Here is a tiny trained network, its code and every weight. The questions are about switching its units off for an input and a target symbol, where a switched-off unit gives its printed mean instead of its output.

import numpy as np


def w(rows, s, z=0):
    codes = np.array(rows[::2]) - 128.0
    scale = np.full(codes.shape[1], s)
    scale[-1] = z or s
    return codes * scale


def f(y):
    return np.maximum(y, 0)


def softmax(a):
    e = np.exp(a - a.max(-1, keepdims=True))
    return e / e.sum(-1, keepdims=True)


def log_softmax(a):
    a = a - a.max(-1, keepdims=True)
    return a - np.log(np.exp(a).sum(-1, keepdims=True))


def net(x, mask):
    ids = ['αβδζθσψω'.index(c) for c in x.split()]
    T = len(ids)
    res = E[ids] + P[:T]
    r = res
    for j in range(2):
        rows = slice(4 * j, 4 * j + 4)
        q, k, v = (r @ M[0][rows].T for M in (Q, K, V))
        z = softmax(np.where(np.tri(T) > 0, q @ k.T / 4**0.5, -1e9)) @ v
        o = O[0][rows]
        res = res + np.where(mask[j], z, o[:, -1]) @ o[:, :-1]
    y = f(res @ A[0][:, :-1].T + A[0][:, -1])
    res = res + np.where(mask[2:10], y, B[0][:, -1]) @ B[0][:, :-1]
    return log_softmax(res[-1] @ U[:, :-1].T + U[:, -1])


Q, K, V, O, A, B = {}, {}, {}, {}, {}, {}
E = w([
[254,97,104],'α',
[191,175,81],'β',
[8,213,59],'δ',
[100,168,146],'ζ',
[140,35,126],'θ',
[161,180,71],'σ',
[20,78,120],'ψ',
[111,101,104],'ω',
],0.006)
P = w([
[144,120,178],'0',
[88,147,17],'1',
[131,103,53],'2',
[110,71,69],'3',
[176,161,255],'4',
[106,179,144],'5',
[96,168,141],'6',
[119,57,53],'7',
],0.0075)
Q[0] = w([
[143,149,141],'head 0',
[143,190,174],'head 0',
[141,191,186],'head 0',
[148,189,182],'head 0',
[148,64,37],'head 1',
[123,47,26],'head 1',
[144,67,16],'head 1',
[120,44,2],'head 1',
],0.0098)
K[0] = w([
[116,141,96],'head 0',
[103,146,33],'head 0',
[116,145,31],'head 0',
[110,145,36],'head 0',
[169,156,232],'head 1',
[144,157,239],'head 1',
[157,149,254],'head 1',
[142,148,226],'head 1',
],0.0099)
V[0] = w([
[122,29,177],'head 0',
[76,240,108],'head 0',
[191,13,152],'head 0',
[31,87,211],'head 0',
[9,74,143],'head 1',
[244,4,162],'head 1',
[250,117,124],'head 1',
[175,254,116],'head 1',
],0.0081)
O[0] = w([
[200,249,73,172],'head 0',
[120,27,107,53],'head 0',
[138,235,158,196],'head 0',
[236,147,18,98],'head 0',
[222,120,9,192],'head 1',
[116,246,200,213],'head 1',
[41,198,254,122],'head 1',
[75,32,220,2],'head 1',
],0.0074,0.00091)
A[0] = w([
[64,127,182,169],'neuron 0',
[44,94,202,254],'neuron 1',
[162,186,68,185],'neuron 2',
[42,110,200,223],'neuron 3',
[144,24,119,118],'neuron 4',
[146,34,125,149],'neuron 5',
[128,255,163,153],'neuron 6',
[151,11,120,115],'neuron 7',
],0.0062,0.0022)
B[0] = w([
[139,90,216,192],'neuron 0',
[180,38,214,223],'neuron 1',
[217,117,86,228],'neuron 2',
[163,61,222,218],'neuron 3',
[41,141,105,195],'neuron 4',
[24,122,104,193],'neuron 5',
[39,255,92,253],'neuron 6',
[16,147,93,202],'neuron 7',
],0.0054,0.004)
U = w([
[147,91,182,198],'α',
[136,78,165,172],'β',
[46,90,76,124],'δ',
[255,93,67,166],'ζ',
[125,232,105,160],'θ',
[150,143,115,115],'σ',
[126,123,121,3],'ψ',
[72,182,198,37],'ω',
],0.0055,0.0032)

Each question gives the input, a string of symbols that net reads in full, and the target symbol t.
The units are the heads (4 rows each of Q, K, V and O) and the neurons (one row each of A and B). Each row of codes is followed by its name. A weight is (code - 128) times the scale printed after its matrix; where a second scale follows, it is the last column's (O, A, B and U).
mask holds one flag per unit, heads first, then neurons. A switched-off unit (its flag False) gives its mean, the last column of its rows in O or B, instead of its output. The means were averaged over made-up inputs and are rounded, as every weight is.
A unit's drop is (log p(t) with every unit on - log p(t) with that unit switched off) / (log p(t) with every unit on - log p(t) with every unit switched off).
The circuit of an input: a set's keep is (log p(t) with only the set's units on - log p(t) with every unit switched off) / (log p(t) with every unit on - log p(t) with every unit switched off). Starting from all 10 units, units are removed one at a time, each time the one whose removal leaves the highest keep (on an exact tie, the one counted first), for as long as the keep stays at least 0.8.
units of the circuit, in order: the units of the circuit, biggest drop first
most important unit: the unit with the biggest drop
k most important neurons: the k neurons with the biggest drops, biggest first
heads that matter: for each layer, one digit per head in row order, 1 if its drop is at least 0.15 and else 0, layers parted by /
drop when u is switched off: that unit's drop, to one decimal
input α α ω, target ω: units of the circuit, in order : (head 1; head 0)
input σ ψ δ ζ β α α ψ, target α: units of the circuit, in order : (head 1; neuron 1; neuron 3; head 0)
input θ θ β, target θ: units of the circuit, in order : (head 1; head 0; neuron 6)
input ζ β δ δ β δ σ, target δ: units of the circuit, in order : (head 0; head 1; neuron 7; neuron 5)
input β β σ ψ δ ζ ζ θ, target δ: most important neuron : (neuron 7)
input σ δ β ψ β, target δ: units of the circuit, in order : (head 1; head 0; neuron 7; neuron 5)
input ψ α α α σ, target ω: heads that matter : 11
input ψ θ ω, target ζ: units of the circuit, in order : (head 1; head 0; neuron 2)
input α ψ ψ α β, target ζ: units of the circuit, in order : (head 1; neuron 2)
input ψ ψ δ, target ζ: heads that matter : 01
input ψ θ θ, target ζ: heads that matter : 11
input α δ σ α δ, target δ: units of the circuit, in order : (head 1; head 0; neuron 7)
input δ ψ θ δ β, target ζ: 2 most important neurons : (neuron 6; neuron 2)
input θ δ ω α σ, target δ: units of the circuit, in order : (head 1; head 0; neuron 7; neuron 5)
input θ δ β ψ, target θ: most important unit : head 0
input σ ψ β σ β ω ψ δ, target α: drop when head 1 is switched off : 0.8
input δ σ ζ ζ, target δ: drop when head 1 is switched off : 0.6
input α β θ, target ω: drop when head 1 is switched off : 0.8
input θ ψ θ, target θ: drop when head 1 is switched off : 0.5
input α θ σ θ α β θ ψ, target ω: units of the circuit, in order : (head 1)
